Below is a small trained network, with its code and all its weights. Each question gives an input and a class and asks what happens when units are switched off, that is, made to give their printed mean instead of their output.

import numpy as np


def w(rows, s, z=0):
    codes = np.array(rows[::2]) - 128.0
    scale = np.full(codes.shape[1], s)
    scale[-1] = z or s
    return codes * scale


def norm(h):
    return h / np.sqrt((h * h).mean(-1, keepdims=True) + 1e-5)


def f(y):
    return np.maximum(y, 0)


def log_softmax(a):
    a = a - a.max(-1, keepdims=True)
    return a - np.log(np.exp(a).sum(-1, keepdims=True))


def net(x, mask):
    res = np.array(x, float).reshape(1, 7) / 4 @ E
    u = 0
    for l in range(3):
        y = f(norm(res) @ A[l][:, :-1].T + A[l][:, -1])
        res = res + np.where(mask[u : u + 5], y, B[l][:, -1]) @ B[l][:, :-1]
        u += 5
    return log_softmax(norm(res)[-1] @ U[:, :-1].T + U[:, -1])


A, B = {}, {}
E = w([
[96,139,168,143,114,125,132,140,91],'x0',
[151,88,126,185,213,193,79,126,99],'x1',
[151,119,135,145,127,112,148,142,129],'x2',
[136,119,132,153,120,126,145,134,126],'x3',
[63,159,18,127,145,196,186,155,102],'x4',
[118,141,129,88,124,149,92,147,129],'x5',
[151,181,1,172,80,83,102,173,1],'x6',
],0.0061)
A[0] = w([
[132,82,170,93,84,95,112,138,213,10],'0.n0',
[41,132,109,40,94,130,255,156,187,83],'0.n1',
[71,165,93,148,118,141,205,211,202,56],'0.n2',
[28,61,156,93,117,149,193,60,152,111],'0.n3',
[134,125,119,191,109,98,77,112,79,183],'0.n4',
],0.0053,0.0013)
B[0] = w([
[96,113,66,82,106,125,217,17,80,214],'0.n0',
[144,61,16,198,117,71,48,172,23,253],'0.n1',
[76,66,121,75,179,120,172,117,61,201],'0.n2',
[109,98,134,94,173,72,199,114,3,232],'0.n3',
[102,45,104,68,115,129,7,78,80,201],'0.n4',
],0.0071,0.0045)
A[1] = w([
[132,182,69,178,45,120,141,91,102,246],'1.n0',
[104,146,146,149,227,130,146,196,154,63],'1.n1',
[62,51,142,97,188,114,134,66,130,96],'1.n2',
[136,117,200,76,115,88,150,85,108,246],'1.n3',
[133,230,75,111,2,72,125,111,97,176],'1.n4',
],0.0051,0.0013)
B[1] = w([
[186,161,209,183,150,190,66,168,213,209],'1.n0',
[76,182,62,160,177,72,209,215,133,145],'1.n1',
[106,166,135,136,66,136,137,211,163,253],'1.n2',
[166,192,89,183,142,169,154,108,115,234],'1.n3',
[129,163,160,85,161,174,160,105,254,230],'1.n4',
],0.0081,0.0048)
A[2] = w([
[154,154,52,155,137,146,177,170,145,110],'2.n0',
[101,170,119,178,187,197,139,218,134,61],'2.n1',
[163,167,140,120,140,140,91,142,104,252],'2.n2',
[75,128,86,83,120,142,117,155,174,112],'2.n3',
[186,112,164,165,203,255,187,140,66,136],'2.n4',
],0.0074,0.0021)
B[2] = w([
[102,171,196,131,77,72,103,142,151,233],'2.n0',
[100,170,131,176,76,119,175,7,255,241],'2.n1',
[104,103,153,105,190,162,109,154,110,208],'2.n2',
[134,108,159,170,80,69,162,117,89,185],'2.n3',
[146,165,124,123,157,166,94,138,164,253],'2.n4',
],0.0081,0.0048)
U = w([
[92,176,129,141,78,88,233,110,199,50],'0',
[163,166,178,150,172,172,91,126,236,113],'1',
[153,2,64,100,183,85,101,201,67,251],'2',
],0.0081,0.0015)

Each question gives the input, the list of numbers given to net, and the class t.
The units are the neurons (one row each of A and B). Each row of codes is followed by its name. A weight is (code - 128) times the scale printed after its matrix; where a second scale follows, it is the last column's (A, B and U).
mask holds one flag per neuron, layer by layer. A switched-off neuron (its flag False) gives its mean, the last column of its row in B, instead of its output. The means were averaged over made-up inputs and are rounded, as every weight is.
A unit's drop is (log p(t) with every unit on - log p(t) with that unit switched off) / (log p(t) with every unit on - log p(t) with every unit switched off).
The circuit of an input: a set's keep is (log p(t) with only the set's units on - log p(t) with every unit switched off) / (log p(t) with every unit on - log p(t) with every unit switched off). Starting from the 12 units with the biggest drops (on a tie, the unit counted first), units are removed one at a time, each time the one whose removal leaves the highest keep (on an exact tie, the one counted first), for as long as the keep stays at least 0.8.
units of the circuit, in order: the units of the circuit, biggest drop first
unit that matters most: the unit with the biggest drop
k most important neurons: the k neurons with the biggest drops, biggest first
k most important neurons of layer l: the k neurons of layer l with the biggest drops, biggest first
drop when u is switched off: that unit's drop, to one decimal
input [-3,-1,0,-3,2,8,0], class 2: unit that matters most -> 1.n3
input [3,6,1,3,7,0,-3], class 0: units of the circuit, in order -> 2.n1, 1.n0
input [-2,-7,0,5,0,6,5], class 1: units of the circuit, in order -> 1.n0, 1.n4
input [3,0,-1,-2,3,6,-7], class 2: units of the circuit, in order -> 0.n1, 0.n3
input [4,8,-7,-4,3,-1,-7], class 0: 3 most important neurons -> 2.n1, 1.n1, 1.n2
input [-2,0,-3,-6,-2,-7,4], class 1: 3 most important neurons -> 0.n1, 0.n2, 0.n3
input [-8,1,-3,-6,1,-3,-5], class 0: 2 most important neurons of layer 1 -> 1.n2, 1.n0
input [1,1,-5,-8,2,2,-7], class 0: 3 most important neurons -> 1.n2, 0.n4, 1.n0
input [-3,-7,6,-6,-2,7,6], class 1: 2 most important neurons -> 1.n0, 1.n4
input [-8,0,-8,-2,7,1,-7], class 2: 3 most important neurons -> 0.n1, 0.n3, 1.n0
input [-8,-2,-8,-8,-8,-6,-4], class 0: 2 most important neurons of layer 2 -> 2.n4, 2.n2
input [6,-6,-3,4,-3,-1,7], class 1: 2 most important neurons -> 1.n0, 1.n4
input [-5,2,-6,-8,-3,-4,1], class 2: 2 most important neurons -> 2.n1, 1.n4
input [3,7,0,-6,8,5,0], class 0: 2 most important neurons -> 2.n1, 1.n1
input [3,4,-3,-7,-7,-1,1], class 2: units of the circuit, in order -> 2.n1
input [-8,-7,5,2,4,-7,0], class 2: 3 most important neurons -> 0.n1, 0.n2, 2.n1
input [-4,-1,0,-8,-5,-7,-8], class 0: 2 most important neurons -> 0.n0, 1.n0
input [-8,7,-7,6,-8,0,2], class 2: 3 most important neurons -> 2.n1, 1.n4, 1.n0
input [-3,3,5,8,1,-1,2], class 1: 2 most important neurons -> 0.n1, 0.n3
input [-1,-2,8,-5,7,5,-4], class 2: unit that matters most -> 0.n1
input [-3,8,4,-1,3,1,5], class 1: drop when 0.n2 is switched off -> 0.1
input [6,-4,-7,2,-8,7,-6], class 0: drop when 1.n0 is switched off -> 0.2
input [3,-4,4,1,3,2,-6], class 2: drop when 0.n1 is switched off -> 0.2
